Below are the code and all the weights of a small trained network. Each question names an input and a target symbol and asks about switching units off, where a switched-off unit gives its printed mean instead of its output.

import numpy as np


def w(rows, s, z=0):
    codes = np.array(rows[::2]) - 128.0
    scale = np.full(codes.shape[1], s)
    scale[-1] = z or s
    return codes * scale


def norm(h):
    return h / np.sqrt((h * h).mean(-1, keepdims=True) + 1e-5)


def f(y):
    return y / 2 * (1 + np.tanh(0.7978845608 * (y + 0.044715 * y**3)))


def softmax(a):
    e = np.exp(a - a.max(-1, keepdims=True))
    return e / e.sum(-1, keepdims=True)


def log_softmax(a):
    a = a - a.max(-1, keepdims=True)
    return a - np.log(np.exp(a).sum(-1, keepdims=True))


def net(x, mask):
    ids = ['αβγδεηξστφψ'.index(c) for c in x.split()]
    T = len(ids)
    res = E[ids] + P[:T]
    r = norm(res)
    for j in range(2):
        rows = slice(2 * j, 2 * j + 2)
        q, k, v = (r @ M[0][rows].T for M in (Q, K, V))
        z = softmax(np.where(np.tri(T) > 0, q @ k.T / 2**0.5, -1e9)) @ v
        o = O[0][rows]
        res = res + np.where(mask[j], z, o[:, -1]) @ o[:, :-1]
    y = f(norm(res) @ A[0][:, :-1].T + A[0][:, -1])
    res = res + np.where(mask[2:6], y, B[0][:, -1]) @ B[0][:, :-1]
    return log_softmax(norm(res)[-1] @ U[:, :-1].T + U[:, -1])


Q, K, V, O, A, B = {}, {}, {}, {}, {}, {}
E = w([
[230,66,168,72,65],'α',
[19,31,87,53,1],'β',
[87,47,107,205,49],'γ',
[61,114,167,157,180],'δ',
[63,135,82,146,185],'ε',
[9,47,236,189,70],'η',
[138,203,183,134,84],'ξ',
[5,133,131,162,203],'σ',
[243,160,53,232,155],'τ',
[28,172,159,98,196],'φ',
[137,133,37,111,77],'ψ',
],0.013)
P = w([
[139,137,203,217,3],'0',
[124,185,190,195,56],'1',
[131,174,184,186,83],'2',
[132,175,181,179,100],'3',
[132,168,207,174,125],'4',
[149,161,171,162,128],'5',
[171,148,160,157,124],'6',
[163,161,167,147,157],'7',
[177,146,162,143,154],'8',
[189,126,139,142,144],'9',
[221,92,119,142,122],'10',
[213,103,117,130,142],'11',
],0.0045)
Q[0] = w([
[69,135,183,168,219],'H1',
[255,169,103,176,130],'H1',
[152,42,146,95,77],'H2',
[190,154,255,110,247],'H2',
],0.0076)
K[0] = w([
[3,37,60,93,94],'H1',
[174,70,55,205,253],'H1',
[64,19,169,28,46],'H2',
[163,229,185,196,109],'H2',
],0.0066)
V[0] = w([
[7,42,65,6,177],'H1',
[124,232,136,196,157],'H1',
[128,1,113,92,106],'H2',
[28,97,103,80,124],'H2',
],0.0071)
O[0] = w([
[18,176,106,113,94,248],'H1',
[175,101,139,134,194,128],'H1',
[1,220,121,113,197,87],'H2',
[155,230,117,129,133,255],'H2',
],0.0089,0.0043)
A[0] = w([
[101,113,175,71,132,112],'N1',
[30,129,116,132,85,5],'N2',
[254,71,171,54,187,239],'N3',
[55,113,170,100,131,200],'N4',
],0.0099,0.0015)
B[0] = w([
[178,158,90,166,2,161],'N1',
[104,95,66,75,129,254],'N2',
[41,109,88,37,106,181],'N3',
[199,81,92,59,203,231],'N4',
],0.0093,0.0067)
U = w([
[168,125,226,80,22,188],'α',
[19,254,102,46,100,178],'β',
[81,82,146,189,107,64],'γ',
[96,98,227,158,213,167],'δ',
[123,177,119,246,179,165],'ε',
[101,78,219,116,112,77],'η',
[169,135,109,77,142,3],'ξ',
[89,118,122,150,251,58],'σ',
[191,12,101,117,208,163],'τ',
[216,243,214,25,204,130],'φ',
[227,165,58,185,33,80],'ψ',
],0.01,0.0045)

Each question gives the input, a string of symbols that net reads in full, and the target symbol t.
The units are the heads (2 rows each of Q, K, V and O) and the neurons (one row each of A and B). Each row of codes is followed by its name. A weight is (code - 128) times the scale printed after its matrix; where a second scale follows, it is the last column's (O, A, B and U).
mask holds one flag per unit, heads first, then neurons. A switched-off unit (its flag False) gives its mean, the last column of its rows in O or B, instead of its output. The means were averaged over made-up inputs and are rounded, as every weight is.
A unit's drop is (log p(t) with every unit on - log p(t) with that unit switched off) / (log p(t) with every unit on - log p(t) with every unit switched off).
The circuit of an input: a set's keep is (log p(t) with only the set's units on - log p(t) with every unit switched off) / (log p(t) with every unit on - log p(t) with every unit switched off). Starting from all 6 units, units are removed one at a time, each time the one whose removal leaves the highest keep (on an exact tie, the one counted first), for as long as the keep stays at least 0.8.
circuit, biggest first: the units of the circuit, biggest drop first
top k neurons: the k neurons with the biggest drops, biggest first
heads that matter: for each layer, one digit per head in row order, 1 if its drop is at least 0.15 and else 0, layers parted by /
drop when u is switched off: that unit's drop, to one decimal
input φ φ τ φ σ, target τ: heads that matter => 01
input ψ η φ σ φ φ δ, target δ: circuit, biggest first => [N2 N4 H1 H2]
input τ ε ε φ φ, target τ: circuit, biggest first => [H2 N4]
input ε β τ φ α φ τ φ γ φ η σ, target τ: top 2 neurons => [N4 N3]
input α α η ψ, target ψ: top 3 neurons => [N4 N3 N2]
input α φ τ γ ε φ φ, target τ: circuit, biggest first => [H2]
input ψ φ β φ φ β ε τ, target τ: heads that matter => 11
input φ φ σ, target σ: heads that matter => 10
input φ α φ ε, target ε: circuit, biggest first => [N4 H2 H1 N2]
input φ φ φ α β η φ φ β α ψ, target β: top 2 neurons => [N4 N1]
input φ β β β ε φ φ ξ ψ, target φ: top 2 neurons => [N2 N1]
input φ β φ ε φ β ε ψ β ε δ, target β: drop when H1 is switched off => 5.7
input β φ ε φ φ β φ ξ ψ, target φ: drop when H1 is switched off => 1.2
input ψ σ β ψ φ σ γ, target β: drop when N2 is switched off => 0.0
input φ φ φ φ φ τ ξ, target α: top neuron => [N4]
